Moves between states:
@: GP->SL, BD->TH, JM->JP, NM->QZ, SL->QG, DD->HD, MM->SF, DM->QR, QS->FP, ZP->DQ, TC->ZF, CN->TN, DR->TB, SC->ZC, HM->QS, NR->DM, JH->BT, RQ->HB, MG->TL, RN->CF, MP->MQ, BT->PM, HN->BS, LH->BG, BG->QF, ZD->QM, ZC->LJ, PZ->BQ, JQ->SG, TD->LZ, QB->GJ, NJ->GP, GL->CM, ZG->TD, CC->LB, LZ->CG, CZ->QT, JZ->RL, JP->DT, ML->HN, TN->PC, HD->ML, CM->FL, HB->JJ, JJ->QH, NH->DL, CL->JH, TQ->JQ, FC->MM, QM->FC, LJ->QB, QG->SJ, RC->CC, NG->CT, FP->PZ, LB->FM, FH->NM, FL->ZZ, QZ->RN, LP->FD, GM->RC, SJ->NH, TH->RQ, TB->MT, QD->MB, MB->PR, CF->MH, GT->BD, QT->ZP, SG->NJ, FQ->JL, JL->FH, PQ->DR, DQ->RP, TT->JC, ZZ->NT, BS->GT, GQ->MD, LT->TQ, DS->NR, LQ->PQ, SF->MP, RM->HR, DL->LP, HP->LL, ZF->DJ, QH->RM, NT->BZ, TP->PP, JC->NQ, BP->TR, FS->RJ, NQ->TP, RJ->LH, PM->HM, LM->JZ, MT->SD, MZ->TC, MJ->DS, RL->ZD, SD->MG, LL->LQ, CG->GL, MH->DD, BQ->LM, QR->ZG, TL->LT, FD->JM, TR->NG, DT->FQ, HR->CZ, GD->DP, BZ->TT, MQ->DZ, GJ->DH, NC->GD, CT->SC, MD->GM, RP->SR, PP->FS, DH->NC, ZN->BP, PC->QD, QF->CN, DP->CL, SR->MZ, DZ->MJ, DJ->GQ, FM->HP, PR->ZN
$: GP->JQ, BD->HN, JM->DL, NM->FQ, SL->SG, DD->RN, MM->ZD, DM->MJ, QS->BT, ZP->HR, TC->RP, CN->LH, DR->LL, SC->TR, HM->JH, NR->DZ, JH->GD, RQ->GT, MG->TB, RN->FH, MP->FC, BT->DP, HN->DD, LH->PP, BG->FS, ZD->LM, ZC->NG, PZ->HM, JQ->TL, TD->DM, QB->SC, NJ->TQ, GL->TD, ZG->NR, CC->MD, LZ->QR, CZ->QH, JZ->PZ, JP->LP, ML->MH, TN->BG, HD->CF, CM->LZ, HB->BD, JJ->TH, NH->SL, CL->NC, TQ->MG, FC->RL, QM->JZ, LJ->CT, QG->NJ, RC->GQ, NG->ZN, FP->PM, LB->GM, FH->DT, FL->CG, QZ->JL, LP->SJ, GM->DJ, SJ->GP, TH->BS, TB->LQ, QD->CN, MB->TN, CF->NM, GT->ML, QT->RM, SG->LT, FQ->JM, JL->JP, PQ->HP, DQ->CZ, TT->ZZ, ZZ->GL, BS->HD, GQ->TC, LT->SD, DS->MQ, LQ->FM, SF->QM, RM->HB, DL->QG, HP->CC, ZF->SR, QH->RQ, NT->CM, TP->TT, JC->NT, BP->MB, FS->NQ, NQ->BZ, RJ->TP, PM->CL, LM->FP, MT->PQ, MZ->DQ, MJ->MP, RL->BQ, SD->DR, LL->LB, CG->ZG, MH->QZ, BQ->QS, QR->DS, TL->MT, FD->NH, TR->PR, DT->FD, HR->JJ, GD->GJ, BZ->FL, MQ->MM, GJ->ZC, NC->QB, CT->BP, MD->ZF, RP->QT, PP->JC, DH->LJ, ZN->QD, PC->QF, QF->RJ, DP->DH, SR->ZP, DZ->SF, DJ->MZ, FM->RC, PR->PC
§: GP->LM, BD->BZ, JM->MP, NM->DM, SL->JZ, DD->CG, MM->JQ, DM->DL, QS->LQ, ZP->QF, TC->MB, CN->RQ, DR->GD, SC->SR, HM->LL, NR->NH, JH->LB, RQ->JC, MG->BT, RN->ZG, MP->NJ, BT->FM, HN->FL, LH->GT, BG->BD, ZD->TL, ZC->MZ, PZ->DR, JQ->FP, TD->JM, QB->ZF, NJ->BQ, GL->FQ, ZG->FD, CC->SC, LZ->JP, CZ->LH, JZ->SD, JP->MQ, ML->CM, TN->HB, HD->GL, CM->JL, HB->NQ, JJ->TP, NH->QM, CL->CC, TQ->QS, FC->TQ, QM->LT, LJ->TC, QG->RL, RC->CT, NG->DQ, FP->PQ, LB->ZC, FH->NR, FL->FH, QZ->QR, LP->MM, GM->NG, SJ->ZD, TH->TT, TB->DP, QD->QH, MB->RM, CF->TD, GT->NT, QT->BG, SG->PZ, FQ->MJ, JL->DS, PQ->NC, DQ->CN, TT->CF, ZZ->NM, BS->ZZ, GQ->BP, LT->HM, DS->SJ, LQ->DH, SF->SG, RM->FS, DL->FC, HP->QB, ZF->PR, QH->PP, NT->QZ, TP->HD, JC->MH, BP->QT, FS->HN, NQ->DD, RJ->BS, PM->HP, LM->MT, MT->CL, MZ->QD, MJ->QG, RL->MG, SD->JH, LL->GJ, CG->DT, MH->LZ, BQ->TB, QR->LP, TL->PM, FD->SF, TR->ZP, DT->DZ, HR->RJ, GD->GM, BZ->RN, MQ->GP, GJ->DJ, NC->MD, CT->RP, MD->TR, RP->TN, PP->ML, DH->GQ, ZN->CZ, PC->JJ, QF->TH, DP->RC, SR->PC, DZ->SL, DJ->ZN, FM->LJ, PR->HR
*: GP->RL, BD->JC, JM->DZ, NM->ZG, SL->ZD, DD->CM, MM->NJ, DM->FD, QS->DR, ZP->TN, TC->ZN, CN->JJ, DR->CL, SC->TC, HM->PQ, NR->LP, JH->HP, RQ->TP, MG->HM, RN->LZ, MP->SL, BT->LL, HN->NT, LH->TH, BG->RQ, ZD->TQ, ZC->ZF, PZ->MT, JQ->BQ, TD->DT, QB->GQ, NJ->JZ, GL->FH, ZG->JP, CC->LJ, LZ->FQ, CZ->QF, JZ->TL, JP->MJ, ML->ZZ, TN->QH, HD->FL, CM->NM, HB->PP, JJ->FS, NH->MM, CL->FM, TQ->PZ, FC->SG, QM->JQ, LJ->DJ, QG->QM, RC->ZC, NG->SR, FP->TB, LB->QB, FH->QR, FL->QZ, QZ->TD, LP->MP, GM->SC, SJ->FC, TH->NQ, TB->JH, QD->HR, MB->CZ, CF->CG, GT->TT, QT->CN, SG->LM, FQ->NR, JL->DM, PQ->DP, DQ->PC, TT->DD, ZZ->RN, BS->BZ, GQ->NG, LT->FP, DS->DL, LQ->GD, SF->GP, RM->LH, DL->SF, HP->DH, ZF->BP, QH->RJ, NT->CF, TP->HN, JC->HD, BP->DQ, FS->GT, NQ->ML, RJ->BD, PM->LQ, LM->MG, MT->BT, MZ->PR, MJ->NH, RL->LT, SD->PM, LL->NC, CG->JL, MH->GL, BQ->SD, QR->JM, TL->QS, FD->MQ, TR->RP, DT->DS, HR->BG, GD->CC, BZ->MH, MQ->QG, GJ->MD, NC->RC, CT->MZ, MD->CT, RP->QD, PP->BS, DH->GM, ZN->ZP, PC->RM, QF->HB, DP->LB, SR->MB, DZ->SJ, DJ->TR, FM->GJ, PR->QT
~: GP->QM, BD->TP, JM->DS, NM->LZ, SL->FC, DD->ZZ, MM->SL, DM->JP, QS->MT, ZP->QD, TC->TR, CN->RM, DR->BT, SC->DJ, HM->TB, NR->JM, JH->LQ, RQ->FS, MG->FP, RN->GL, MP->SJ, BT->PQ, HN->TT, LH->HB, BG->JJ, ZD->SG, ZC->GQ, PZ->MG, JQ->JZ, TD->JL, QB->GM, NJ->ZD, GL->QZ, ZG->FQ, CC->GJ, LZ->FH, CZ->TN, JZ->TQ, JP->NR, ML->BZ, TN->HR, HD->NT, CM->RN, HB->RJ, JJ->LH, NH->MP, CL->LL, TQ->LM, FC->GP, QM->NJ, LJ->MD, QG->MM, RC->QB, NG->TC, FP->SD, LB->DH, FH->TD, FL->CF, QZ->CG, LP->DZ, GM->LJ, SJ->SF, TH->PP, TB->PM, QD->QT, MB->ZP, CF->CM, GT->NQ, QT->PC, SG->RL, FQ->QR, JL->ZG, PQ->JH, DQ->MB, TT->ML, ZZ->MH, BS->JC, GQ->SC, LT->BQ, DS->FD, LQ->CL, SF->QG, RM->QF, DL->MQ, HP->GD, ZF->NG, QH->BG, NT->DD, TP->GT, JC->HN, BP->SR, FS->TH, NQ->BS, RJ->RQ, PM->DR, LM->LT, MT->HM, MZ->BP, MJ->LP, RL->JQ, SD->QS, LL->DP, CG->NM, MH->FL, BQ->TL, QR->DT, TL->PZ, FD->MJ, TR->MZ, DT->DM, HR->CN, GD->FM, BZ->HD, MQ->NH, GJ->RC, NC->LB, CT->ZF, MD->ZC, RP->PR, PP->BD, DH->CC, ZN->RP, PC->CZ, QF->QH, DP->HP, SR->ZN, DZ->DL, DJ->CT, FM->NC, PR->DQ
!: GP->FC, BD->PP, JM->NR, NM->CG, SL->MM, DD->NT, MM->QG, DM->DT, QS->SD, ZP->MB, TC->NG, CN->HR, DR->PM, SC->GQ, HM->MT, NR->JP, JH->PQ, RQ->RJ, MG->PZ, RN->CM, MP->NH, BT->DR, HN->JC, LH->JJ, BG->QH, ZD->NJ, ZC->MD, PZ->TL, JQ->RL, TD->FH, QB->RC, NJ->QM, GL->RN, ZG->JL, CC->DH, LZ->NM, CZ->PC, JZ->JQ, JP->DM, ML->TT, TN->CZ, HD->BZ, CM->CF, HB->LH, JJ->BG, NH->MQ, CL->LQ, TQ->JZ, FC->SL, QM->GP, LJ->GM, QG->SF, RC->GJ, NG->ZF, FP->MG, LB->NC, FH->LZ, FL->MH, QZ->GL, LP->MJ, GM->QB, SJ->MP, TH->FS, TB->HM, QD->ZP, MB->DQ, CF->FL, GT->TP, QT->QD, SG->ZD, FQ->ZG, JL->TD, PQ->BT, DQ->PR, TT->HN, ZZ->DD, BS->NQ, GQ->ZC, LT->LM, DS->JM, LQ->JH, SF->SJ, RM->CN, DL->DZ, HP->DP, ZF->CT, QH->QF, NT->HD, TP->BD, JC->BS, BP->MZ, FS->RQ, NQ->GT, RJ->HB, PM->TB, LM->TQ, MT->QS, MZ->TR, MJ->FD, RL->SG, SD->FP, LL->CL, CG->QZ, MH->ZZ, BQ->LT, QR->FQ, TL->BQ, FD->DS, TR->TC, DT->QR, HR->TN, GD->HP, BZ->ML, MQ->DL, GJ->CC, NC->FM, CT->DJ, MD->LJ, RP->ZN, PP->TH, DH->LB, ZN->SR, PC->QT, QF->RM, DP->LL, SR->BP, DZ->LP, DJ->SC, FM->GD, PR->RP

The rows follow the links: the fewer symbols apart two states are, the more alike their rows tend to be.

Each row, then its state:
+493 +362 -279 +257 +459 -256 +380 +199 -195 +361 +29 +2 -78 -318 +755 +472 +711 -21 +485 -605 +167 -87 +433 -656 +349 -43 +105 -383 -103 +230 +188 -25 -834 +156 +407 +627 +475 +68 -277
state: BZ
+191 -144 -93 +81 -335 -64 -320 -194 +825 -29 +204 -347 -173 -69 -701 -333 -140 -403 -191 +597 -411 -195 +132 -487 -108 +675 +537 -364 +52 -335 +539 -563 +564 -128 -13 -897 -68 -59 +113
state: NC
-624 -173 -581 -62 -482 +266 -170 -320 +285 -562 +595 -17 -310 -390 +417 -7 -218 +16 -394 -139 +155 -166 +307 -39 +186 +533 +386 +17 -291 -256 -339 +649 -75 +263 +624 -225 -943 +127 +630
state: DJ
+6 +122 +328 -257 +457 +38 +245 -376 -886 +303 +523 +5 +191 -217 +473 -512 +93 +892 +439 -279 +338 +173 -18 +408 -458 +331 -672 -442 -208 +230 -2 -237 +221 +440 +533 +236 -281 +322 -414
state: JP
-56 -208 +79 -103 +88 -66 +464 +790 +314 +223 -129 -139 +175 -82 -1094 -226 -386 -222 -34 +294 -73 -576 -377 +486 -192 +279 +170 +475 +106 +324 -206 -528 +589 -79 -779 +278 +328 -620 -182
state: TL
-451 +135 -229 +3 -382 +36 -598 -180 +814 -534 +513 -447 -355 -314 -117 +286 -381 -462 -266 -396 -172 -149 -74 +55 +465 +392 +116 -570 +22 -201 -249 -196 +267 +38 +234 -771 -403 +148 +814
state: GM
+381 +93 -349 +261 +67 -502 -18 +441 -37 -155 -337 +46 +37 +814 +386 -10 -3 +192 -143 +688 +87 +70 -117 -347 -394 -394 +173 +804 +90 -175 +301 +743 -715 -10 +507 +39 +659 -625 +276
state: HB
+231 -550 +252 -510 -72 +221 +535 +204 -236 +364 -261 -199 +245 -275 -793 -118 -293 +464 -177 +427 -134 -838 -310 +500 -368 +604 +324 +285 -250 +150 -228 +85 +224 +217 -507 +597 +294 -384 -503
state: JZ
-184 +64 +865 +218 +441 -25 +84 +126 -600 +395 +147 +120 +363 +171 -188 -608 -108 +493 +152 -296 -236 +78 -148 +825 -413 -446 -46 +129 +689 +51 -195 +79 +737 -482 -351 -544 +10 +403 -410
state: MQ
+563 -94 +606 +846 +49 -760 -37 +12 +200 +402 +197 +171 -56 +73 +761 -404 +596 -113 +128 -215 -53 +166 -267 -490 -144 -682 -446 -115 +455 -159 +460 -503 +645 -26 +124 +561 +105 +26 -90
state: GL
+468 +439 -247 +194 +469 -222 +338 +157 -165 +328 +16 +61 -66 -297 +628 +635 +661 -65 +458 -696 +206 -26 +474 -660 +376 -61 +13 -345 -93 +199 +47 -33 -985 +163 +293 +591 +496 +105 -114
state: ML
+191 -420 +190 -300 -4 +20 +495 +439 -37 +314 -187 -202 +205 -159 -926 -306 -328 +227 -113 +442 -92 -845 -341 +471 -378 +507 +382 +397 -80 +228 -193 -157 +477 +81 -592 +459 +339 -549 -358
state: LM
+203 -507 +201 -408 -57 +147 +533 +352 -146 +320 -231 -162 +198 -256 -868 -247 -290 +357 -166 +415 -95 -856 -318 +456 -411 +552 +393 +346 -181 +205 -223 -55 +371 +178 -498 +573 +332 -506 -414
state: TQ
-314 +4 +887 +119 +167 +135 -63 -111 -544 +333 -72 +146 +472 +41 -351 -81 -99 +332 +47 -467 -419 +186 -283 +936 -169 -566 -173 +96 +462 +17 -454 +132 +508 -560 -611 -425 +78 +531 -268
state: SJ
+157 -238 -191 +19 -425 +84 -101 -150 +653 +51 +168 -196 -90 -153 -703 -348 -10 -265 -151 +829 -443 -244 +246 -638 -150 +793 +607 -237 -141 -247 +672 -492 +455 -42 +56 -760 -123 +87 -137
state: GD
+29 +92 +328 -187 +516 +7 +259 -233 -948 +346 +520 -29 +198 -172 +421 -661 +55 +923 +448 -184 +291 +98 +27 +445 -522 +316 -490 -331 -132 +256 +34 -183 +256 +393 +536 +134 -284 +332 -496
state: NR
-326 -270 -563 -106 -628 +400 +373 +97 +279 -11 +205 +69 +245 -495 -713 +295 +187 -289 +141 +659 -595 +198 +161 -349 +204 +784 +306 +25 -832 +184 +551 -355 -204 +132 -30 -116 -373 +447 -327
state: JH
-111 +89 +684 +158 +503 -80 +208 +159 -746 +449 +337 +93 +302 +149 -40 -892 -84 +637 +271 -153 -95 +17 -9 +686 -581 -194 -16 +88 +589 +122 -74 +102 +728 -304 -72 -496 -107 +296 -543
state: DZ
-70 +142 -269 -393 +119 +395 -636 -357 +253 -427 -663 +287 -512 +643 +69 -519 -307 -417 -435 +177 +676 +198 +434 -287 +60 -500 +256 +62 +497 -264 -234 +347 +204 -327 -291 -419 -451 -394 +274
state: PR
-549 -195 -512 -105 -650 +396 +496 +278 +231 -49 +199 +77 +251 -581 -735 +514 +149 -437 +222 +363 -530 +318 +64 -76 +332 +571 +97 +92 -757 +325 +303 -421 -207 +61 -258 +0 -351 +492 -248
state: BT
-653 -4 -221 -16 -256 +153 +377 +710 +486 -78 +27 +33 +196 -334 -974 +484 -159 -678 +129 -56 -334 +254 -299 +460 +387 +175 -196 +314 -330 +456 -100 -731 +112 -88 -748 +73 -91 +64 +9
state: MT

Each walk starts at a row. The symbols on each line, taken left to right, move it on to the next state.
Each answer is a row, close to the row of the state it stands for.
---
-312 +178 -198 +66 -325 -25 -645 -189 +866 -514 +462 -422 -412 -257 -241 +244 -416 -530 -256 -326 -199 -129 -61 +20 +404 +418 +133 -615 +141 -219 -146 -339 +375 +2 +152 -896 -292 +130 +791
§ ~ ! ! ! ~
-599 -151 -608 -76 -455 +303 -130 -281 +204 -512 +546 +0 -295 -349 +388 -101 -192 +67 -430 -26 +244 -204 +420 -174 +124 +507 +458 +124 -281 -330 -256 +743 -68 +279 +574 -177 -954 +79 +542
@ @ @ @ *
-640 -16 -505 +2 -503 +239 -348 -253 +426 -602 +613 -229 -340 -456 +311 +253 -293 -157 -338 -357 +62 -95 +151 +53 +376 +575 +255 -232 -224 -239 -334 +392 -39 +280 +542 -382 -779 +233 +736
---
-693 -92 -473 -16 -596 +312 +498 +489 +326 -129 +172 +63 +277 -463 -867 +637 +43 -572 +232 +158 -495 +350 -85 +181 +430 +441 -79 +199 -640 +391 +143 -579 -113 +59 -448 +40 -266 +370 -115
§ @ * § ~ ! !
-524 +124 -313 -24 -413 +105 -564 -227 +773 -597 +529 -384 -356 -401 +16 +336 -391 -372 -265 -413 -77 -127 -15 +108 +517 +483 +136 -531 -8 -239 -303 -84 +159 +124 +344 -665 -451 +208 +855
! @ @ ! * § !
-566 -167 -564 -56 -473 +291 -77 -337 +190 -504 +451 +89 -336 -264 +420 -295 -196 +103 -477 +106 +320 -184 +525 -231 +6 +430 +526 +246 -241 -342 -218 +796 +27 +278 +502 -191 -981 -19 +458
---
-593 -29 -175 -14 -237 +101 +364 +785 +507 -2 +28 -28 +168 -210 -1060 +353 -253 -689 +158 -21 -271 +150 -336 +456 +289 +148 -130 +369 -195 +461 -116 -775 +288 -206 -837 +64 -14 -77 +55
$ @ * ! *
+155 -267 -273 +9 -483 +137 +20 -101 +562 +52 +164 -148 -12 -197 -754 -282 +52 -241 -83 +881 -448 -196 +279 -635 -178 +837 +618 -193 -292 -228 +713 -422 +350 +27 +122 -602 -185 +71 -265
@ ! $ ~ ! ~ §
-649 -1 -486 -13 -473 +168 -404 -260 +562 -651 +604 -299 -282 -442 +216 +320 -347 -253 -330 -373 +4 -125 +42 +95 +411 +531 +193 -335 -190 -192 -362 +258 +10 +178 +461 -496 -686 +221 +818
---
-144 +104 +752 +204 +441 -85 +141 +177 -673 +420 +255 +70 +340 +179 -129 -809 -85 +589 +189 -154 -159 +49 -95 +736 -528 -303 -25 +115 +615 +81 -152 +98 +771 -438 -209 -520 -21 +325 -491
$ @ ! ! ! * @ ~ § @
-34 -531 +498 -545 -286 +433 +316 -366 -652 +296 -316 -43 +510 -489 -514 +493 -109 +569 -174 -50 -444 -403 -290 +667 -83 +263 +9 +40 -416 +90 -517 +384 -151 +123 -538 +529 +163 +266 -439
~ ~ @ § § § @
-106 -364 -475 -67 -591 +317 +331 -29 +318 +34 +197 -31 +189 -409 -743 +63 +178 -168 +65 +824 -551 +46 +246 -515 +43 +859 +478 -60 -666 -51 +704 -317 -27 +138 +45 -326 -360 +330 -413
---
-95 -475 +597 -517 -279 +502 +197 -378 -648 +272 -267 -3 +519 -436 -452 +565 -75 +524 -201 -203 -463 -324 -311 +688 +39 +142 -95 -36 -350 +69 -509 +406 -146 -22 -545 +425 +135 +407 -407
* ~ $ ! ! $ @ @ ~
-293 -89 +21 -24 +3 -91 +438 +825 +429 +132 -53 -82 +109 -102 -1106 -27 -332 -484 +25 +141 -163 -292 -403 +538 +7 +138 +23 +418 +66 +403 -155 -714 +553 -147 -874 +143 +217 -472 -55
@ @ ! $ $ ~
-610 -193 -458 -86 -594 +409 +458 +356 +277 -94 +183 +81 +254 -553 -802 +615 +78 -512 +147 +247 -494 +300 +19 +22 +433 +483 -46 +196 -751 +378 +229 -520 -248 +47 -404 +13 -344 +480 -193
---
-558 +89 -347 -36 -442 +176 -518 -259 +624 -588 +573 -283 -311 -403 +91 +367 -377 -350 -285 -418 -86 -145 -16 +139 +454 +528 +110 -437 -96 -167 -403 +99 +45 +201 +368 -592 -602 +187 +848
~ @ ~ @ ! !
-229 +151 -110 +47 -365 -68 -647 -176 +963 -438 +408 -468 -370 -216 -308 +139 -401 -504 -266 -163 -217 -174 -108 -45 +329 +407 +210 -613 +206 -246 -52 -441 +456 -79 +123 -940 -186 +40 +708
~ @ ~ @ ! !
+121 -21 -92 +99 -322 -97 -437 -190 +876 -101 +247 -386 -301 -67 -609 -264 -171 -412 -185 +472 -359 -279 +62 -406 -20 +587 +471 -427 +178 -324 +395 -568 +633 -176 -4 -999 -39 -29 +242
---
-107 +66 -299 -287 +114 +347 -562 -387 +228 -405 -546 +289 -520 +587 +120 -613 -288 -367 -473 +227 +664 +100 +570 -370 -56 -458 +414 +184 +440 -372 -187 +424 +245 -362 -254 -418 -487 -461 +251
~ @ ~ @ ! !
-281 -123 -491 -95 -161 +366 -203 -414 +188 -325 -35 +296 -342 +225 +286 -724 -185 -14 -558 +340 +595 -77 +731 -477 -223 +56 +631 +459 +54 -477 -65 +725 +259 -95 +159 -279 -848 -312 +291
! @ ! ~ § $ § ! § §
+545 +211 -235 +363 +324 -341 +413 +263 -186 +374 +95 +49 -125 -357 +839 +357 +754 +20 +511 -554 +114 -189 +397 -659 +287 -32 +188 -356 -36 +215 +226 -3 -706 +186 +433 +673 +410 +130 -404
---
-433 -275 -523 -119 -625 +389 +488 +179 +258 -39 +214 +104 +285 -542 -691 +420 +185 -376 +154 +469 -565 +282 +125 -200 +292 +656 +149 +84 -811 +183 +437 -379 -227 +105 -131 -35 -378 +485 -340
~ @ ! $ ~ $
+62 +83 -22 +39 -272 -121 -501 -212 +942 -183 +285 -425 -280 -68 -605 -214 -258 -510 -199 +338 -341 -248 +25 -305 +89 +555 +426 -495 +222 -319 +287 -568 +623 -132 +5 -994 -42 -61 +366
~ § ! @ $ *
-166 -104 -368 -136 -64 +322 -364 -361 +190 -345 -128 +288 -384 +360 +189 -799 -231 -125 -580 +381 +608 -98 +742 -476 -187 -106 +536 +428 +217 -487 -56 +661 +293 -140 +7 -311 -745 -439 +248
